Below is a small trained network, with its code and all its weights. Each question gives an input and a class and asks what happens when units are switched off, that is, made to give their printed mean instead of their output.

import numpy as np


def w(rows, s, z=0):
    codes = np.array(rows[::2]) - 128.0
    scale = np.full(codes.shape[1], s)
    scale[-1] = z or s
    return codes * scale


def f(y):
    return np.maximum(y, 0)


def log_softmax(a):
    a = a - a.max(-1, keepdims=True)
    return a - np.log(np.exp(a).sum(-1, keepdims=True))


def net(x, mask):
    res = np.array(x, float).reshape(1, 7) / 4 @ E
    y = f(res @ A[0][:, :-1].T + A[0][:, -1])
    res = res + np.where(mask, y, B[0][:, -1]) @ B[0][:, :-1]
    return log_softmax(res[-1] @ U[:, :-1].T + U[:, -1])


A, B = {}, {}
E = w([
[207,164,149,102,34,95,6,141,109],'x0',
[234,38,202,46,163,92,236,253,136],'x1',
[215,159,248,200,173,119,102,127,90],'x2',
[201,101,162,73,125,252,131,42,154],'x3',
[166,229,145,35,115,31,177,50,68],'x4',
[139,130,105,45,222,136,99,183,68],'x5',
[128,224,158,162,44,116,76,189,217],'x6',
],0.0069)
A[0] = w([
[209,152,149,176,156,137,119,75,147,171],'N0',
[131,71,109,123,158,157,219,118,160,202],'N1',
[152,106,95,145,173,171,56,99,98,188],'N2',
[221,128,215,109,108,101,38,128,81,216],'N3',
[189,200,201,121,111,113,112,108,103,224],'N4',
[150,182,144,118,57,31,58,131,194,253],'N5',
[93,149,105,63,166,146,200,52,58,222],'N6',
[74,109,66,143,140,148,76,147,157,150],'N7',
[44,116,6,116,203,129,150,143,143,194],'N8',
[133,93,128,204,137,154,116,160,172,231],'N9',
[63,168,156,193,112,131,33,102,138,240],'N10',
[157,84,165,140,121,187,167,168,231,160],'N11',
[31,101,16,119,89,144,118,84,165,181],'N12',
[68,216,77,124,100,146,104,19,174,208],'N13',
[80,97,97,189,177,136,45,179,101,107],'N14',
[143,90,179,111,204,85,110,117,219,109],'N15',
[155,121,132,154,82,70,88,200,177,176],'N16',
[172,126,207,54,167,148,117,76,61,212],'N17',
[132,171,126,124,50,146,107,65,117,139],'N18',
[153,158,129,179,70,154,164,113,201,186],'N19',
[68,198,96,181,52,97,117,92,154,154],'N20',
[159,116,142,124,177,111,141,89,56,201],'N21',
[113,135,94,100,187,120,206,108,86,186],'N22',
[107,116,138,134,178,140,184,166,170,162],'N23',
[121,105,110,152,114,150,91,188,168,205],'N24',
[142,208,122,125,88,42,114,160,153,189],'N25',
[141,115,172,81,112,52,157,205,148,182],'N26',
[64,60,67,114,149,148,148,133,158,247],'N27',
[141,79,115,115,166,217,146,91,170,211],'N28',
[215,73,169,146,129,177,74,53,101,191],'N29',
[52,132,118,63,153,57,180,193,89,200],'N30',
[150,143,163,119,209,1,199,158,78,216],'N31',
[208,159,174,95,114,112,116,197,149,213],'N32',
[107,69,153,179,200,173,155,135,115,200],'N33',
[37,151,119,109,156,65,198,104,145,231],'N34',
[53,164,89,214,118,118,115,124,98,197],'N35',
[158,128,144,84,132,52,237,182,65,205],'N36',
],0.0085,0.0033)
B[0] = w([
[149,171,180,146,105,130,164,152,169,178],'N0',
[124,34,129,148,43,169,160,143,124,215],'N1',
[152,170,156,154,183,161,152,157,87,175],'N2',
[178,233,136,97,106,117,178,197,134,217],'N3',
[182,223,121,108,120,108,119,215,149,209],'N4',
[52,196,82,92,104,99,134,145,163,238],'N5',
[184,113,116,153,93,149,169,65,126,230],'N6',
[53,134,132,160,205,127,141,116,75,180],'N7',
[112,88,117,166,137,107,131,51,59,216],'N8',
[77,110,162,165,166,156,92,205,134,186],'N9',
[84,222,93,184,221,134,60,165,166,223],'N10',
[54,60,215,119,53,184,145,170,161,202],'N11',
[53,134,82,116,170,147,177,32,81,228],'N12',
[105,175,115,116,162,177,154,70,172,246],'N13',
[77,141,133,145,214,55,71,166,52,170],'N14',
[161,103,176,109,135,142,142,139,179,159],'N15',
[50,132,119,55,135,107,104,147,141,195],'N16',
[240,143,132,167,144,125,205,183,109,222],'N17',
[122,145,96,107,145,163,164,116,159,198],'N18',
[72,112,114,103,80,187,110,139,170,199],'N19',
[98,212,70,135,155,147,62,45,215,227],'N20',
[226,146,149,200,135,76,162,137,135,193],'N21',
[220,88,139,192,60,104,172,89,133,208],'N22',
[129,68,130,163,96,166,84,137,133,184],'N23',
[58,117,163,103,141,119,78,180,112,180],'N24',
[141,158,60,80,125,90,68,117,155,209],'N25',
[130,88,130,60,62,66,107,143,92,203],'N26',
[81,70,138,161,109,171,138,96,29,212],'N27',
[115,117,174,140,72,180,194,155,92,207],'N28',
[132,197,193,120,150,193,183,210,144,204],'N29',
[179,98,106,139,99,55,81,72,107,215],'N30',
[232,87,82,150,90,18,88,127,170,243],'N31',
[144,159,107,53,105,81,150,254,138,202],'N32',
[110,88,187,180,141,134,103,155,134,197],'N33',
[132,93,43,177,114,116,69,17,143,213],'N34',
[88,147,83,155,167,124,53,87,128,203],'N35',
[209,35,152,107,40,25,89,94,144,239],'N36',
],0.0063,0.012)
U = w([
[215,229,157,166,131,162,223,171,116,181],'0',
[76,213,79,121,140,147,96,90,242,71],'1',
[76,65,190,138,83,200,168,200,178,254],'2',
[102,109,97,117,100,184,237,45,72,71],'3',
[191,61,117,181,84,83,136,88,131,86],'4',
[74,131,123,178,166,125,105,126,32,96],'5',
[134,155,114,2,89,70,132,177,150,154],'6',
],0.0094,0.00099)

Each question gives the input, the list of numbers given to net, and the class t.
The units are the neurons (one row each of A and B). Each row of codes is followed by its name. A weight is (code - 128) times the scale printed after its matrix; where a second scale follows, it is the last column's (A, B and U).
mask holds one flag per neuron, in row order. A switched-off neuron (its flag False) gives its mean, the last column of its row in B, instead of its output. The means were averaged over made-up inputs and are rounded, as every weight is.
A unit's drop is (log p(t) with every unit on - log p(t) with that unit switched off) / (log p(t) with every unit on - log p(t) with every unit switched off).
The circuit of an input: a set's keep is (log p(t) with only the set's units on - log p(t) with every unit switched off) / (log p(t) with every unit on - log p(t) with every unit switched off). Starting from the 12 units with the biggest drops (on a tie, the unit counted first), units are removed one at a time, each time the one whose removal leaves the highest keep (on an exact tie, the one counted first), for as long as the keep stays at least 0.8.
units of the circuit, in order: the units of the circuit, biggest drop first
k most important neurons: the k neurons with the biggest drops, biggest first
drop of u: that unit's drop, to one decimal
input [-2,-4,-2,3,-6,4,-5], class 5: units of the circuit, in order	N14, N7
input [-4,7,-4,5,-1,-6,-3], class 2: most important neuron	N11
input [-4,0,-3,-3,-8,-8,4], class 5: units of the circuit, in order	N14, N7, N27
input [0,-2,-4,-3,2,1,-5], class 3: units of the circuit, in order	N12, N10
input [-5,0,-1,0,-6,-2,-5], class 5: 3 most important neurons	N8, N14, N27
input [2,5,-1,5,0,-1,2], class 2: 3 most important neurons	N11, N31, N25
input [-7,-6,-2,-8,2,-1,-1], class 5: 2 most important neurons	N8, N27
input [8,8,-1,0,2,7,-8], class 4: 3 most important neurons	N36, N31, N21
input [1,-5,0,-7,-1,3,-2], class 5: 2 most important neurons	N14, N8
input [-3,-3,-5,-4,5,1,-5], class 4: 2 most important neurons	N30, N22
input [-3,-6,5,0,-6,-6,-2], class 5: 2 most important neurons	N14, N5
input [0,-4,-3,-8,2,5,-1], class 5: 2 most important neurons	N8, N14
input [7,-1,-4,-8,4,4,7], class 1: 3 most important neurons	N20, N10, N5
input [7,-2,3,8,-5,2,7], class 0: units of the circuit, in order	N3
input [5,2,4,5,-4,-5,4], class 2: 2 most important neurons	N11, N19
input [3,-4,-5,7,8,7,-7], class 0: drop of N17	0.4
input [0,2,7,0,-5,-1,-4], class 2: drop of N33	0.2
input [3,-1,2,7,7,0,-8], class 0: drop of N21	0.0
